Each row has a name. Each question is about the rows just above it. Places in a row count from 1.

[-10.8   6.8  -0.8   7.2   1.1 -13.7 -24.7   0.0  -4.9  -3.3  54.3  25.6
 -13.1  -6.6 -21.1  -2.5  82.3  -0.6  -1.9  -1.9  -1.7 -11.3  -7.1 -27.1
  -4.8 -22.1  50.4  -5.9 -41.7  75.7  10.0 -17.6  35.0 -17.7  -1.7 -25.0
 -11.4  -7.7   0.4  73.0  -1.2  -1.1  12.0 -10.1] = ver
[ 44.1   0.0  39.9  26.6  53.2 -51.4  61.8  41.4 -18.2  -6.2  -6.8   0.7
  -5.6  -4.8   5.3  38.5  -9.4 -15.3 -20.9   0.0  45.2 -24.2  27.7 -23.3
  -4.2 -55.2  -9.5 -12.1 -27.3  -1.0   1.7 -26.8  -8.7 -47.5  39.2  55.8
 -14.1  -5.9  38.2  -1.1   5.1  -9.7  23.0  11.4] = mus
[-10.0 -27.6  -9.2 -11.3  -3.3 -12.8  -8.0  -1.1 -21.7 -25.5  60.5  43.4
 -17.9 -23.7  -1.3  -7.6  30.1  10.4  16.3 -29.7  -7.6 -17.4  -3.8   1.0
 -27.0   3.0  58.3 -14.5   6.6   3.6  24.0   2.4  48.4 -20.6  -5.0 -12.6
 -15.7 -29.2  -7.2   8.0   5.2 -19.7  28.4  -4.1] = fifo
Changed ver: [-10.8   6.8  -0.8   7.2   1.1 -13.7 -24.7   0.0  -4.9  -3.3  54.3  25.6
 -13.1  -6.6 -21.1  -2.5  82.3  -0.6  -1.9  -1.9  -1.7 -11.3  -7.1 -27.1
  -4.8 -22.1  50.4  -5.9 -41.7  75.7  10.0 -17.6  35.0 -17.7  -1.7 -25.0
 -11.4  -7.7   0.4  73.0  -1.2  -1.1  12.0 -10.0]. Place and old value:	44, [-10.1]
Where does [-10.8   6.8  -0.8   7.2   1.1 -13.7 -24.7   0.0  -4.9  -3.3  54.3  25.6
 -13.1  -6.6 -21.1  -2.5  82.3  -0.6  -1.9  -1.9  -1.7 -11.3  -7.1 -27.1
  -4.8 -22.1  50.4  -5.9 -41.7  75.7  10.0 -17.6  35.0 -17.7  -1.7 -25.0
 -11.4  -7.7   0.4  73.1  -1.2  -1.1  12.0 -10.1] differ from ver, and what was there?	40, [73.0]

[-11.2   3.9 -39.1 -16.1  -0.5 -39.0 -35.0  18.0 -22.7 -22.4 -36.4  12.2
  37.9  48.9  19.5  19.3 -20.1   1.1 -14.4  -7.7  17.9 -46.7  40.8  -3.9
 -54.1   5.6  39.6 -10.2  22.4   0.1 -56.2 -10.7] = tuk
[-68.1   9.3  -8.0 -54.0  41.8 -30.5 -28.4 -20.5  -7.0 -27.0 -31.0 -17.5
  -7.9  62.4  19.5   2.3   5.1  21.3  -0.5  47.3 -54.0 -10.1 -17.6  -3.6
  -7.5  10.9  50.4  19.6  32.7   6.7 -30.1  -0.4] = sen
[-68.1   9.3  -8.0   6.6  41.8 -30.5 -28.4 -20.5  -7.0 -27.0 -31.0 -17.5
  -7.9  62.4  19.5   2.3   5.1  21.3  -0.5  47.3 -54.0  10.7  73.6  22.6
  23.9   0.9  10.2 -41.7  62.0  -6.6  -9.3 -39.6] = nesir
One entry of nesir was changed: [-68.1   9.3  -8.0   6.6  41.8 -30.5 -28.4 -20.5  -7.0 -27.0 -31.0 -17.5
  -7.9  62.4  19.5   2.3   5.1  21.2  -0.5  47.3 -54.0  10.7  73.6  22.6
  23.9   0.9  10.2 -41.7  62.0  -6.6  -9.3 -39.6]. Where, and from what?	18, [21.3]
Whose row is [-68.1   9.3  -8.0   6.6  41.8 -30.5 -28.4 -20.5  -7.0 -27.0 -31.0 -17.5
  -7.9  62.4  19.5   2.3   5.1  21.3  -0.5  47.3 -54.0  10.7  73.6  22.6
  23.9   0.9  10.2 -41.7  62.0  -6.6  -9.3 -39.6]?	nesir
[-68.1   9.3  -8.0 -54.0  41.8 -30.5 -28.4 -20.5  -7.0 -27.0 -31.0 -17.5
  -7.9  62.4  19.5   2.3   5.1  21.3  -0.5  47.3 -54.0 -10.1 -17.6  -3.6
  -7.5  10.9  50.4  19.6  32.7   6.7 -30.1  -0.4] is in which row?	sen
Table of tags by key:
[-28.4] -> j_265
[73.6] -> j_831
[-6.6] -> j_151
[0.1] -> j_318
Look up the entry of nesir at place 30 in the table:	j_151

[ 32.3 -59.1 -89.8   0.4  47.8  -6.6  17.4  18.2   9.7   7.1  -1.3  45.4
   7.1  -1.1  12.9  10.9  -2.9]  duda
[ 13.4  21.6  20.2 -15.0 -70.1   8.6 -17.6   4.3   4.8 -19.4 -15.3 -11.0
  -1.3  -0.3  13.9 -25.3 -12.9]  rus
[-10.5   4.4  11.8 -60.6 -64.9   6.4  -5.0   8.5   8.9  -1.3  -2.6  -3.6
  -7.2  35.2 -47.9 -14.8   4.0]  leb
[ 29.9 -13.6 -33.1  76.3  58.5 -10.9  10.7  -3.0  -6.0   1.8  -2.1  11.5
  16.0 -42.4  74.7  20.3  -7.6]  razu
[-36.2 -65.0  68.3 -83.0 -94.6  16.5 -20.5   3.2   5.7  -4.2  -2.9 -27.9
 -17.4  41.2 -64.9 -32.0   3.7]  Vatop
[  1.1  -0.7  -2.7  35.1  43.4  -4.9   8.3 -16.4 -12.9   6.0  11.2   0.8
   2.9 -15.9  15.5  19.5   1.4]  fosak
Where does [-10.6   4.4  11.8 -60.6 -64.9   6.4  -5.0   8.5   8.9  -1.3  -2.6  -3.6
  -7.2  35.2 -47.9 -14.8   4.0] differ from leb, and what was there?	1, [-10.5]
Which value is in both Vatop and leb?	[-64.9]
tags:
[-70.1] -> j_941
[-94.5] -> j_473
[-64.9] -> j_916
[43.4] -> j_314
[-94.6] -> j_801
[-65.0] -> j_372
[47.8] -> j_673
[58.5] -> j_624
[-70.2] -> j_853
Look up the entry of Vatop at place 5 in the table:	j_801
One entry of fosak was changed: [  1.1  -0.7  -2.7  35.1  43.4  -4.9   8.3 -16.4 -12.9   6.0  11.2   0.8
   2.8 -15.9  15.5  19.5   1.4]. Where, and from what?	13, [2.9]

[-27.4  17.8  -5.4 -27.7   3.3 -19.5  24.5  -1.8  30.5  -4.7 -16.2  -8.2
   0.3  21.2   3.3  33.8 -34.5  29.8  28.6   7.6  13.7  20.2 -30.7 -17.3
  -1.1  -5.9 -10.4] -> lota
[ 18.5  19.3  23.1  17.4  -8.5  39.0 -19.0 -20.2 -42.6 -21.8  27.4  13.7
  34.6  -7.7  21.2 -77.9  62.7 -39.5 -24.0 -17.6 -14.7 -15.7  51.8  13.7
  -9.6  13.2  -9.4] -> Ferol
[ 28.2 -36.7  -5.8  29.3   0.3   4.9 -23.8  14.5 -18.5  19.6   7.0   3.7
  -2.9 -25.7 -17.2  -2.4  12.4 -19.4 -26.7  -0.5 -11.0 -19.6  13.4  16.6
   7.2   0.7  20.4] -> ved
[ 27.5 -32.3  -3.5  28.5  -0.4   7.6 -23.5 -21.7 -20.5  16.4   8.7   4.5
   0.1 -24.3 -14.2  -8.5  16.5 -21.1 -26.6  -1.8 -11.3 -19.4 -12.4  16.5
   5.9   1.7  18.1] -> benuz
[  9.4 -29.2 -12.5   0.4   3.5 -12.4  -6.6  16.5   5.8  20.2  -6.6  -3.2
 -15.3 -12.1 -18.4  29.1 -17.2   4.1  -6.3   6.6  -0.7  -5.4 -12.4   4.4
   8.0  -4.8  15.7] -> Goki
[-15.3  40.2  15.7 -16.8  -4.2  14.1  11.4 -21.8  -4.2 -27.0   6.8   3.3
  18.7  18.2  24.5 -34.4  18.8  -2.0  11.5  -7.9   2.5   9.3  12.9  -7.7
 -12.3   5.6 -21.7] -> Zag
tags:
[17.3] -> j_410
[18.0] -> j_524
[28.5] -> j_651
[17.4] -> j_692
[28.6] -> j_367
[18.1] -> j_267
[8.7] -> j_309
Look up the entry of benuz at place 4 in the table:	j_651
Whose row is [ 18.5  19.3  23.1  17.4  -8.5  39.0 -19.0 -20.2 -42.6 -21.8  27.4  13.7
  34.6  -7.7  21.2 -77.9  62.7 -39.5 -24.0 -17.6 -14.7 -15.7  51.8  13.7
  -9.6  13.2  -9.4]?	Ferol
Whose row is [ 27.5 -32.3  -3.5  28.5  -0.4   7.6 -23.5 -21.7 -20.5  16.4   8.7   4.5
   0.1 -24.3 -14.2  -8.5  16.5 -21.1 -26.6  -1.8 -11.3 -19.4 -12.4  16.5
   5.9   1.7  18.1]?	benuz
Which value is in both ved and Goki?	[-17.2]
Changed Ferol: [ 18.5  19.3  23.1  17.4  -8.6  39.0 -19.0 -20.2 -42.6 -21.8  27.4  13.7
  34.6  -7.7  21.2 -77.9  62.7 -39.5 -24.0 -17.6 -14.7 -15.7  51.8  13.7
  -9.6  13.2  -9.4]. Place and old value:	5, [-8.5]
Changed Zag: [-15.3  40.2  15.7 -16.8  -4.2  14.1  11.4 -21.8  -4.2 -27.0   6.8   3.3
  18.7  18.2  24.5 -34.4  18.8  -1.9  11.5  -7.9   2.5   9.3  12.9  -7.7
 -12.3   5.6 -21.7]. Place and old value:	18, [-2.0]
The one value in ved and lota:	[0.3]

[ 20.5 -10.2 -12.5 -12.1 -13.6   0.0   0.0 -61.2 -44.9 -28.9   0.0  43.0
   1.3  -5.2 -34.2  57.9   0.0   7.4 -53.7 -28.1   0.0  47.6 -21.5   0.0
 -41.0 -24.0  27.3 -70.4 -40.7  -2.7  -6.7   0.0  -0.1   0.0 -11.9 -27.3
   0.0 -76.1  31.2  68.3 -21.6   0.0 -74.4 -10.4  -2.0   0.0   0.0  21.7
   0.0 -67.7  16.5   0.0 -10.7  10.4  28.5 -58.7 -43.1   0.0  38.8   0.0] -> zabu
[ 20.5 -10.2 -12.5 -12.1 -13.6   0.0   0.0 -61.2 -60.6 -28.9   0.0  43.0
   1.3  -5.2 -34.2  57.9   0.0   7.4 -53.7 -28.1   0.0  47.6 -21.5   0.0
 -41.0 -24.0  27.3 -70.4 -40.7 -69.2  -6.7   0.0  -0.1   0.0 -11.9 -27.3
   0.0 -76.1  31.2  68.3 -21.6   0.0 -74.4   0.0  -2.0   0.0   0.0  21.7
   0.0 -67.7  16.5   0.0 -10.7  10.4  28.5 -58.7 -43.1   0.0  -9.2   0.0] -> Zatun
[ 12.9 -44.0   2.8  16.9  19.5  44.0   0.0 -33.9  14.7 -35.2  51.4  80.6
   5.7  28.5 -52.5  43.2  38.0 -50.9  -4.5  -7.7 -21.3   0.0 -93.8 -45.7
 -52.3 -15.7  43.9 -41.7   8.9   9.1   3.5 -26.4  14.4   0.0 -45.9 -44.7
 -13.4  -8.6   0.0   0.0 -19.2  41.5 -17.1  14.7  34.4  14.9   0.0  45.8
 -30.7  -1.5   0.0 -50.7   7.7   0.9  16.4 -25.6 -44.8  59.1  24.0   0.0] -> zek
[  0.0 -77.4  34.1  49.7   7.2  65.0  75.6   0.0  10.0   0.0   0.0   0.0
  51.0 -26.2   6.5  11.1  38.4 -27.9 -65.3 -15.9   0.0  11.3 -32.8  -8.9
   0.0  -0.6   0.0   0.2 -69.2  -6.0   0.0 -72.6   6.7  -3.1   0.0   0.0
 -13.3  -5.4  34.8  32.6 -53.5   0.0   5.9 -17.8   0.0   9.9  14.7  77.6
 -64.0  -2.0   6.1 -50.1 -17.3 -17.9  -5.8 -75.7 -44.8 -12.6 -28.5   0.0] -> Sinif
[ 12.9 -44.0   2.8  16.9  19.5  44.0   0.0 -33.9  14.7 -35.2  51.4  80.6
   5.7  28.5 -52.5  43.2  38.0 -50.9  -4.5  -7.7 -21.3   0.0 -93.8 -45.7
 -52.3 -15.7  43.9 -41.7   8.9   9.1   3.5 -26.4  14.4   0.0 -45.9 -44.7
 -13.4  -8.6   0.0   0.0 -19.2  41.5 -17.1  14.7  34.4  14.9   0.0  45.8
 -30.7  -1.5   0.0 -50.7   7.7   0.9   0.0  -6.2  27.4 -69.1  26.9 -11.6] -> vub
tags:
[-6.7] -> j_609
[-9.2] -> j_653
[3.5] -> j_744
[0.0] -> j_56
The tag of Zatun, keyed by place 31:	j_609
The row with [ 20.5 -10.2 -12.5 -12.1 -13.6   0.0   0.0 -61.2 -44.9 -28.9   0.0  43.0
   1.3  -5.2 -34.2  57.9   0.0   7.4 -53.7 -28.1   0.0  47.6 -21.5   0.0
 -41.0 -24.0  27.3 -70.4 -40.7  -2.7  -6.7   0.0  -0.1   0.0 -11.9 -27.3
   0.0 -76.1  31.2  68.3 -21.6   0.0 -74.4 -10.4  -2.0   0.0   0.0  21.7
   0.0 -67.7  16.5   0.0 -10.7  10.4  28.5 -58.7 -43.1   0.0  38.8   0.0] is	zabu
Whose row is [  0.0 -77.4  34.1  49.7   7.2  65.0  75.6   0.0  10.0   0.0   0.0   0.0
  51.0 -26.2   6.5  11.1  38.4 -27.9 -65.3 -15.9   0.0  11.3 -32.8  -8.9
   0.0  -0.6   0.0   0.2 -69.2  -6.0   0.0 -72.6   6.7  -3.1   0.0   0.0
 -13.3  -5.4  34.8  32.6 -53.5   0.0   5.9 -17.8   0.0   9.9  14.7  77.6
 -64.0  -2.0   6.1 -50.1 -17.3 -17.9  -5.8 -75.7 -44.8 -12.6 -28.5   0.0]?	Sinif

[-27.1 -28.0  11.4  63.5 -11.1  -1.6  58.2  67.6] -> reme
[ 23.5  25.4  16.5  12.0 -94.6 -63.1 -43.8 -53.9] -> Fuv
[ 23.5  25.4  16.5  12.0 -94.6 -63.1   9.9  12.3] -> Situt
[-31.4  -4.2  29.0  54.1   9.6 -13.6  30.5  51.2] -> nize
[-18.9  -1.1 -28.8 -29.7  51.3  40.2 -26.5 -31.7] -> kemu
[-36.1 -13.2  19.2  43.7 -16.4 -21.3  29.1  33.4] -> logi
[-52.1 -32.8  32.7  13.2 -21.9 -20.6  21.6  12.1] -> vinam
key -> tag
[-32.8] -> j_111
[-13.2] -> j_847
[-32.9] -> j_65
[-4.1] -> j_563
[-31.4] -> j_196
[29.0] -> j_71
[-4.2] -> j_320
The tag of nize, keyed by place 2:	j_320
Where does [-27.0 -28.0  11.4  63.5 -11.1  -1.6  58.2  67.6] differ from reme, and what was there?	1, [-27.1]
Changed kemu: [-18.9  -1.1 -28.8 -29.6  51.3  40.2 -26.5 -31.7]. Place and old value:	4, [-29.7]

[-39.4  -4.8 -26.8 -36.6 -24.0]  Fiki
[-37.2 -19.7  92.8  22.6  21.7]  vok
[ -2.7  -4.8 -26.8 -36.6 -14.1]  mupov
[ -1.3  27.0  -2.8 -13.2  31.1]  zir
[-44.2  -2.8  54.4 -36.8  24.9]  pidas
[-37.2 -19.7  92.8 -40.6  55.3]  Kodi
Changed Kodi: [-37.2 -19.7  92.8 -40.7  55.3]. Place and old value:	4, [-40.6]
Where does [ -1.2  27.0  -2.8 -13.2  31.1] differ from zir, and what was there?	1, [-1.3]
tags:
[-2.8] -> j_329
[-2.9] -> j_622
[-2.7] -> j_934
[24.9] -> j_37
[-19.7] -> j_461
[-19.6] -> j_351
[25.0] -> j_207
Join pidas by its entry at place 2:	j_329
The one value in zir and pidas:	[-2.8]
[-44.2  -2.8  54.4 -36.8  24.9] is in which row?	pidas
Which row holds [-37.2 -19.7  92.8 -40.6  55.3]?	Kodi

[ 53.6  12.9 -66.4   5.8  78.1] : padi
[-66.4 -66.5   2.2 -21.7  -6.6] : fudi
[ 68.8  80.9   5.8 -65.7  80.8] : betez
One entry of fudi was changed: [-66.4 -66.5   2.2 -21.7  -6.7]. Where, and from what?	5, [-6.6]
Shared by betez and padi:	[5.8]
key -> tag
[-66.4] -> j_232
[53.6] -> j_838
[2.2] -> j_906
The tag of padi, keyed by place 3:	j_232
Which value is in both padi and fudi?	[-66.4]
Which value is in both fudi and padi?	[-66.4]
One entry of betez was changed: [ 68.8  81.0   5.8 -65.7  80.8]. Where, and from what?	2, [80.9]

